Below is a small trained network, with its code and all its weights. Each question gives an input and a target symbol and asks what happens when units are switched off, that is, made to give their printed mean instead of their output.

import numpy as np


def w(rows, s, z=0):
    codes = np.array(rows[::2]) - 128.0
    scale = np.full(codes.shape[1], s)
    scale[-1] = z or s
    return codes * scale


def norm(h):
    return h / np.sqrt((h * h).mean(-1, keepdims=True) + 1e-5)


def f(y):
    return np.maximum(y, 0)


def softmax(a):
    e = np.exp(a - a.max(-1, keepdims=True))
    return e / e.sum(-1, keepdims=True)


def log_softmax(a):
    a = a - a.max(-1, keepdims=True)
    return a - np.log(np.exp(a).sum(-1, keepdims=True))


def net(x, mask):
    ids = ['ΘΠΣΩαβδεημτφ'.index(c) for c in x.split()]
    T = len(ids)
    res = E[ids] + P[:T]
    u = 0
    for l in range(2):
        r = norm(res)
        for j in range(3):
            rows = slice(2 * j, 2 * j + 2)
            q, k, v = (r @ M[l][rows].T for M in (Q, K, V))
            z = softmax(np.where(np.tri(T) > 0, q @ k.T / 2**0.5, -1e9)) @ v
            o = O[l][rows]
            res = res + np.where(mask[u + j], z, o[:, -1]) @ o[:, :-1]
        u += 3
        y = f(norm(res) @ A[l][:, :-1].T + A[l][:, -1])
        res = res + np.where(mask[u : u + 4], y, B[l][:, -1]) @ B[l][:, :-1]
        u += 4
    return log_softmax(norm(res)[-1] @ U[:, :-1].T + U[:, -1])


Q, K, V, O, A, B = {}, {}, {}, {}, {}, {}
E = w([
[79,126,70],'Θ',
[127,181,163],'Π',
[59,123,133],'Σ',
[45,119,225],'Ω',
[125,184,154],'α',
[88,48,7],'β',
[125,127,76],'δ',
[114,123,196],'ε',
[203,135,119],'η',
[125,183,149],'μ',
[184,5,217],'τ',
[124,184,150],'φ',
],0.016)
P = w([
[190,253,144],'0',
[205,64,234],'1',
[218,86,229],'2',
[218,66,216],'3',
[198,67,188],'4',
[200,79,200],'5',
[203,73,188],'6',
[203,68,176],'7',
[196,86,156],'8',
[192,101,158],'9',
],0.0035)
Q[0] = w([
[175,121,118],'L0H1',
[84,251,159],'L0H1',
[155,180,148],'L0H2',
[136,129,90],'L0H2',
[111,146,51],'L0H3',
[151,141,177],'L0H3',
],0.016)
K[0] = w([
[166,132,94],'L0H1',
[45,255,100],'L0H1',
[10,100,90],'L0H2',
[129,150,146],'L0H2',
[149,19,150],'L0H3',
[91,223,108],'L0H3',
],0.011)
V[0] = w([
[3,157,109],'L0H1',
[190,41,56],'L0H1',
[233,95,215],'L0H2',
[146,236,174],'L0H2',
[154,112,242],'L0H3',
[145,192,66],'L0H3',
],0.006)
O[0] = w([
[51,64,38,80],'L0H1',
[162,210,109,51],'L0H1',
[143,131,193,204],'L0H2',
[126,170,1,188],'L0H2',
[56,134,170,250],'L0H3',
[81,140,152,112],'L0H3',
],0.006,0.002)
A[0] = w([
[31,99,68,198],'L0N1',
[254,88,130,215],'L0N2',
[70,71,127,4],'L0N3',
[163,47,132,153],'L0N4',
],0.0098,0.0025)
B[0] = w([
[217,108,77,254],'L0N1',
[164,220,106,219],'L0N2',
[14,5,193,174],'L0N3',
[254,143,180,179],'L0N4',
],0.0098,0.0055)
Q[1] = w([
[123,68,139],'L1H1',
[57,131,185],'L1H1',
[88,153,75],'L1H2',
[135,102,57],'L1H2',
[254,249,186],'L1H3',
[230,84,42],'L1H3',
],0.0092)
K[1] = w([
[99,108,143],'L1H1',
[3,125,105],'L1H1',
[92,139,38],'L1H2',
[147,105,121],'L1H2',
[180,154,92],'L1H3',
[192,126,158],'L1H3',
],0.017)
V[1] = w([
[58,107,108],'L1H1',
[7,175,174],'L1H1',
[187,151,189],'L1H2',
[133,119,136],'L1H2',
[218,53,141],'L1H3',
[51,128,216],'L1H3',
],0.012)
O[1] = w([
[116,148,167,48],'L1H1',
[244,130,146,27],'L1H1',
[210,161,13,252],'L1H2',
[139,203,39,142],'L1H2',
[255,68,58,247],'L1H3',
[191,127,186,69],'L1H3',
],0.0071,0.004)
A[1] = w([
[4,62,187,227],'L1N1',
[211,73,78,246],'L1N2',
[104,174,125,253],'L1N3',
[131,106,217,53],'L1N4',
],0.012,0.0016)
B[1] = w([
[160,116,149,165],'L1N1',
[95,109,81,255],'L1N2',
[10,121,235,149],'L1N3',
[59,180,190,157],'L1N4',
],0.012,0.0096)
U = w([
[61,119,111,56],'Θ',
[118,166,150,150],'Π',
[135,2,151,92],'Σ',
[145,110,197,252],'Ω',
[93,156,146,148],'α',
[123,123,97,70],'β',
[59,218,93,130],'δ',
[165,145,148,97],'ε',
[154,235,103,174],'η',
[84,155,145,163],'μ',
[245,116,138,141],'τ',
[83,159,144,102],'φ',
],0.019,0.0039)

Each question gives the input, a string of symbols that net reads in full, and the target symbol t.
The units are the heads (2 rows each of Q, K, V and O) and the neurons (one row each of A and B). Each row of codes is followed by its name. A weight is (code - 128) times the scale printed after its matrix; where a second scale follows, it is the last column's (O, A, B and U).
mask holds one flag per unit, layer by layer, with each layer's heads first. A switched-off unit (its flag False) gives its mean, the last column of its rows in O or B, instead of its output. The means were averaged over made-up inputs and are rounded, as every weight is.
A unit's drop is (log p(t) with every unit on - log p(t) with that unit switched off) / (log p(t) with every unit on - log p(t) with every unit switched off).
The circuit of an input: a set's keep is (log p(t) with only the set's units on - log p(t) with every unit switched off) / (log p(t) with every unit on - log p(t) with every unit switched off). Starting from the 12 units with the biggest drops (on a tie, the unit counted first), units are removed one at a time, each time the one whose removal leaves the highest keep (on an exact tie, the one counted first), for as long as the keep stays at least 0.8.
circuit, biggest first: the units of the circuit, biggest drop first
unit that matters most: the unit with the biggest drop
top k neurons: the k neurons with the biggest drops, biggest first
k most important neurons of layer l: the k neurons of layer l with the biggest drops, biggest first
heads that matter: for each layer, one digit per head in row order, 1 if its drop is at least 0.15 and else 0, layers parted by /
input τ β ε η Π Σ τ Θ μ ε, target τ: heads that matter => 011 / 110
input Σ Σ β φ η α, target Σ: circuit, biggest first => [L0H1, L0N3]
input δ Θ η τ ε α, target δ: circuit, biggest first => [L0N1]
input ε Σ Θ Σ Σ Θ Θ Θ, target Σ: heads that matter => 100 / 010
input τ τ β Ω Π μ, target τ: heads that matter => 000 / 110
input δ Θ Σ η Π β μ, target δ: heads that matter => 000 / 010
input β η Π τ Ω Θ δ μ Ω, target Ω: heads that matter => 000 / 000
input τ τ Ω τ Θ, target τ: top 4 neurons => [L0N1, L0N2, L0N3, L0N4]
input τ δ Σ Σ β Ω τ Σ δ α, target τ: 3 most important neurons of layer 0 => [L0N1, L0N2, L0N4]
input δ τ Θ η α β φ, target δ: heads that matter => 000 / 001
input Σ Ω Σ Θ, target Σ: heads that matter => 000 / 010
input τ Θ Θ Σ Θ Σ Π, target τ: circuit, biggest first => [L0H2, L0N2]
input δ φ φ μ Θ τ α ε μ φ, target δ: circuit, biggest first => [L1H3, L0N4]
input τ Σ τ α τ Σ τ β, target τ: top 2 neurons => [L0N4, L0N1]
input τ Θ τ τ τ Π, target τ: heads that matter => 110 / 111
input Σ δ τ α ε μ Σ Π Π δ, target δ: heads that matter => 100 / 000
input τ Σ α μ α φ, target τ: unit that matters most => L1H1
input Σ φ μ, target Σ: top 2 neurons => [L0N1, L0N3]
input Ω α Θ ε, target Ω: circuit, biggest first => [L0N1, L1N4, L1H1]
input τ τ φ β τ Σ μ Π φ, target τ: heads that matter => 101 / 111
input τ Θ τ Θ Ω, target Ω: heads that matter => 000 / 001
input Ω Π μ α, target Ω: top 3 neurons => [L0N1, L0N4, L0N2]
input Σ τ Π, target Σ: circuit, biggest first => [L0H1]
input τ Π μ η τ Ω μ, target τ: top 4 neurons => [L0N1, L0N3, L0N2, L0N4]
input η Θ ε η, target η: top 2 neurons => [L0N2, L0N1]
input Ω α Ω μ, target Ω: top 2 neurons => [L0N1, L0N4]
